Below is a small trained network, with its code and all its weights. Each question gives an input and a class and asks what happens when units are switched off, that is, made to give their printed mean instead of their output.

import numpy as np


def w(rows, s, z=0):
    codes = np.array(rows[::2]) - 128.0
    scale = np.full(codes.shape[1], s)
    scale[-1] = z or s
    return codes * scale


def f(y):
    return y / 2 * (1 + np.tanh(0.7978845608 * (y + 0.044715 * y**3)))


def log_softmax(a):
    a = a - a.max(-1, keepdims=True)
    return a - np.log(np.exp(a).sum(-1, keepdims=True))


def net(x, mask):
    res = np.array(x, float).reshape(1, 5) / 4 @ E
    y = f(res @ A[0][:, :-1].T + A[0][:, -1])
    res = res + np.where(mask, y, B[0][:, -1]) @ B[0][:, :-1]
    return log_softmax(res[-1] @ U[:, :-1].T + U[:, -1])


A, B = {}, {}
E = w([
[60,63,62,254,111],'x0',
[133,77,134,113,197],'x1',
[131,130,126,130,129],'x2',
[134,157,122,129,51],'x3',
[118,132,134,133,127],'x4',
],0.013)
A[0] = w([
[92,165,104,12,59,93],'neuron 0',
[40,107,208,26,219,74],'neuron 1',
[175,186,132,178,38,52],'neuron 2',
[230,252,143,39,74,130],'neuron 3',
[141,123,77,77,225,65],'neuron 4',
[88,178,186,91,254,166],'neuron 5',
[91,129,67,166,24,85],'neuron 6',
[114,29,2,178,226,48],'neuron 7',
[101,32,64,242,163,116],'neuron 8',
[216,226,249,53,172,254],'neuron 9',
[47,119,145,54,191,78],'neuron 10',
[77,110,128,31,191,117],'neuron 11',
[77,152,174,83,85,62],'neuron 12',
],0.0073,0.0088)
B[0] = w([
[95,150,219,83,100,155],'neuron 0',
[166,74,138,101,107,155],'neuron 1',
[38,60,140,73,99,141],'neuron 2',
[59,125,211,82,187,208],'neuron 3',
[204,82,137,49,29,138],'neuron 4',
[218,102,175,183,107,173],'neuron 5',
[68,34,79,163,78,163],'neuron 6',
[23,107,199,109,178,183],'neuron 7',
[47,101,79,73,158,211],'neuron 8',
[189,161,254,132,121,249],'neuron 9',
[163,109,117,89,107,135],'neuron 10',
[194,93,148,126,37,150],'neuron 11',
[122,100,222,19,82,130],'neuron 12',
],0.01,0.016)
U = w([
[220,234,176,97,135,218],'0',
[99,142,190,47,192,129],'1',
[125,137,32,195,194,243],'2',
[115,120,59,143,47,35],'3',
[248,128,168,97,141,2],'4',
],0.011,0.0088)

Each question gives the input, the list of numbers given to net, and the class t.
The units are the neurons (one row each of A and B). Each row of codes is followed by its name. A weight is (code - 128) times the scale printed after its matrix; where a second scale follows, it is the last column's (A, B and U).
mask holds one flag per neuron, in row order. A switched-off neuron (its flag False) gives its mean, the last column of its row in B, instead of its output. The means were averaged over made-up inputs and are rounded, as every weight is.
A unit's drop is (log p(t) with every unit on - log p(t) with that unit switched off) / (log p(t) with every unit on - log p(t) with every unit switched off).
The circuit of an input: a set's keep is (log p(t) with only the set's units on - log p(t) with every unit switched off) / (log p(t) with every unit on - log p(t) with every unit switched off). Starting from the 12 units with the biggest drops (on a tie, the unit counted first), units are removed one at a time, each time the one whose removal leaves the highest keep (on an exact tie, the one counted first), for as long as the keep stays at least 0.8.
circuit, biggest first: the units of the circuit, biggest drop first
k most important neurons: the k neurons with the biggest drops, biggest first
drop of u: that unit's drop, to one decimal
input [6,3,5,1,4], class 2: circuit, biggest first => neuron 9
input [0,7,-7,1,-4], class 0: circuit, biggest first => neuron 3; neuron 8
input [5,1,-4,1,-8], class 2: 2 most important neurons => neuron 9; neuron 3
input [7,6,0,3,-7], class 2: 2 most important neurons => neuron 9; neuron 3
input [0,3,-1,6,-5], class 0: 2 most important neurons => neuron 8; neuron 7
input [8,6,7,2,3], class 2: 4 most important neurons => neuron 9; neuron 3; neuron 0; neuron 6
input [-8,-5,8,3,-8], class 1: 4 most important neurons => neuron 3; neuron 2; neuron 0; neuron 12
input [-7,-8,-8,1,-7], class 1: 2 most important neurons => neuron 3; neuron 2
input [6,-2,3,-7,6], class 2: drop of neuron 7 => -0.1
input [-4,-3,1,-6,5], class 0: drop of neuron 1 => 0.0
input [8,3,2,5,1], class 2: drop of neuron 9 => 0.1
